Below are the code and all the weights of a small trained network. Each question names an input and a class and asks about switching units off, where a switched-off unit gives its printed mean instead of its output.

import numpy as np


def w(rows, s, z=0):
    codes = np.array(rows[::2]) - 128.0
    scale = np.full(codes.shape[1], s)
    scale[-1] = z or s
    return codes * scale


def f(y):
    return y / 2 * (1 + np.tanh(0.7978845608 * (y + 0.044715 * y**3)))


def log_softmax(a):
    a = a - a.max(-1, keepdims=True)
    return a - np.log(np.exp(a).sum(-1, keepdims=True))


def net(x, mask):
    res = np.array(x, float).reshape(1, 7) / 4 @ E
    y = f(res @ A[0][:, :-1].T + A[0][:, -1])
    res = res + np.where(mask, y, B[0][:, -1]) @ B[0][:, :-1]
    return log_softmax(res[-1] @ U[:, :-1].T + U[:, -1])


A, B = {}, {}
E = w([
[154,129,80,235,1,52,138,129,173,150,133],'x0',
[124,121,127,119,125,133,129,116,120,135,132],'x1',
[141,133,133,142,132,121,141,142,123,97,119],'x2',
[199,179,130,156,201,54,115,118,75,250,203],'x3',
[80,124,162,158,173,22,91,101,217,143,54],'x4',
[23,94,87,180,124,160,7,163,25,169,111],'x5',
[98,35,116,189,173,81,204,80,113,76,211],'x6',
],0.0081)
A[0] = w([
[200,127,189,113,255,104,128,164,58,187,141,136],'N1',
[170,249,157,63,62,146,90,195,132,189,29,124],'N2',
[162,182,39,204,25,86,120,108,136,117,100,3],'N3',
[60,117,71,202,155,130,71,207,86,166,107,33],'N4',
[206,200,138,232,167,80,114,140,122,244,202,42],'N5',
[125,91,132,137,169,47,91,109,163,133,56,48],'N6',
[179,175,141,56,105,107,185,89,213,130,123,34],'N7',
[186,165,129,79,112,85,184,81,195,122,176,31],'N8',
[78,146,226,130,165,36,68,37,156,134,87,83],'N9',
[132,188,74,238,35,93,157,83,147,181,164,61],'N10',
[195,153,21,97,105,206,141,175,95,104,247,98],'N11',
],0.006,0.0048)
B[0] = w([
[122,87,164,106,144,183,144,96,179,95,37,229],'N1',
[85,49,146,160,125,45,186,2,67,127,171,255],'N2',
[110,228,66,77,192,213,115,60,155,78,145,186],'N3',
[237,67,61,56,132,88,30,179,92,128,179,197],'N4',
[67,49,128,123,34,177,147,161,222,85,70,227],'N5',
[77,168,194,134,73,154,119,178,134,179,212,157],'N6',
[186,95,128,67,136,114,54,210,93,138,132,197],'N7',
[190,84,52,103,136,87,30,179,77,85,162,189],'N8',
[111,230,185,148,112,142,139,199,79,148,180,185],'N9',
[109,188,81,69,227,193,155,56,105,51,123,210],'N10',
[87,209,227,147,90,71,134,194,141,199,163,225],'N11',
],0.008,0.0075)
U = w([
[227,67,62,71,138,89,32,202,76,115,170,61],'0',
[101,220,110,58,236,249,132,51,115,91,122,81],'1',
[90,51,139,131,3,202,146,152,204,82,35,113],'2',
[104,255,205,177,79,94,144,197,105,170,205,68],'3',
[141,107,106,160,126,106,170,113,103,127,111,255],'4',
[109,26,132,200,158,23,198,10,71,114,218,102],'5',
[148,125,115,169,133,110,141,114,113,124,115,236],'6',
],0.0077,0.0092)

Each question gives the input, the list of numbers given to net, and the class t.
The units are the neurons (one row each of A and B). Each row of codes is followed by its name. A weight is (code - 128) times the scale printed after its matrix; where a second scale follows, it is the last column's (A, B and U).
mask holds one flag per neuron, in row order. A switched-off neuron (its flag False) gives its mean, the last column of its row in B, instead of its output. The means were averaged over made-up inputs and are rounded, as every weight is.
A unit's drop is (log p(t) with every unit on - log p(t) with that unit switched off) / (log p(t) with every unit on - log p(t) with every unit switched off).
The circuit of an input: a set's keep is (log p(t) with only the set's units on - log p(t) with every unit switched off) / (log p(t) with every unit on - log p(t) with every unit switched off). Starting from all 11 units, units are removed one at a time, each time the one whose removal leaves the highest keep (on an exact tie, the one counted first), for as long as the keep stays at least 0.8.
units of the circuit, in order: the units of the circuit, biggest drop first
unit that matters most: the unit with the biggest drop
top k neurons: the k neurons with the biggest drops, biggest first
input [-6,-2,-2,-3,-8,1,5], class 3: unit that matters most => N11
input [-8,8,5,3,3,6,7], class 1: top 3 neurons => N2; N1; N8
input [-7,6,4,7,6,-3,6], class 1: top 2 neurons => N1; N2
input [-6,-1,-4,-3,-7,-1,-4], class 3: units of the circuit, in order => N11; N10
input [-5,4,-5,7,-1,-1,7], class 2: top 4 neurons => N1; N5; N2; N10
input [0,5,-1,-4,7,-4,-1], class 3: units of the circuit, in order => N9; N6
input [-7,6,1,-7,-7,-8,5], class 0: top 2 neurons => N8; N7
input [-1,3,-7,4,7,-7,3], class 0: units of the circuit, in order => N8; N7
input [8,5,-1,-8,7,-2,-4], class 1: units of the circuit, in order => N3; N10
input [-4,4,0,2,-7,1,7], class 3: top 3 neurons => N11; N2; N10
input [7,-8,0,7,-3,-4,6], class 4: units of the circuit, in order => N5; N10
input [1,3,-6,-4,6,-2,0], class 3: top 2 neurons => N9; N5
input [8,0,-2,-3,-7,-4,3], class 1: units of the circuit, in order => N10; N3
input [7,4,1,0,1,-2,2], class 1: units of the circuit, in order => N10; N3
input [6,-7,7,-2,-5,-8,8], class 0: units of the circuit, in order => N8; N2
input [-6,1,-1,-3,1,6,1], class 0: units of the circuit, in order => N4; N10
input [8,-5,8,2,1,-5,-8], class 1: unit that matters most => N3
input [8,4,8,-8,3,-1,-8], class 1: units of the circuit, in order => N3; N5
input [5,1,4,6,-3,-7,5], class 0: top 3 neurons => N8; N7; N2
input [2,6,-4,-8,-7,8,-2], class 0: units of the circuit, in order => N4
input [8,-8,8,5,3,6,5], class 1: units of the circuit, in order => N10; N3
input [3,-4,4,-7,8,8,-6], class 0: top 3 neurons => N4; N11; N5
input [-4,3,-8,-1,-5,-6,-6], class 6: top 2 neurons => N2; N4
input [-2,6,-3,8,-5,-6,8], class 2: top 2 neurons => N5; N1
input [1,-4,-3,7,7,1,-3], class 2: top 3 neurons => N5; N1; N11
input [6,8,-4,4,5,-1,4], class 4: top 2 neurons => N5; N1
input [-3,-2,8,-4,-3,4,-7], class 6: unit that matters most => N5
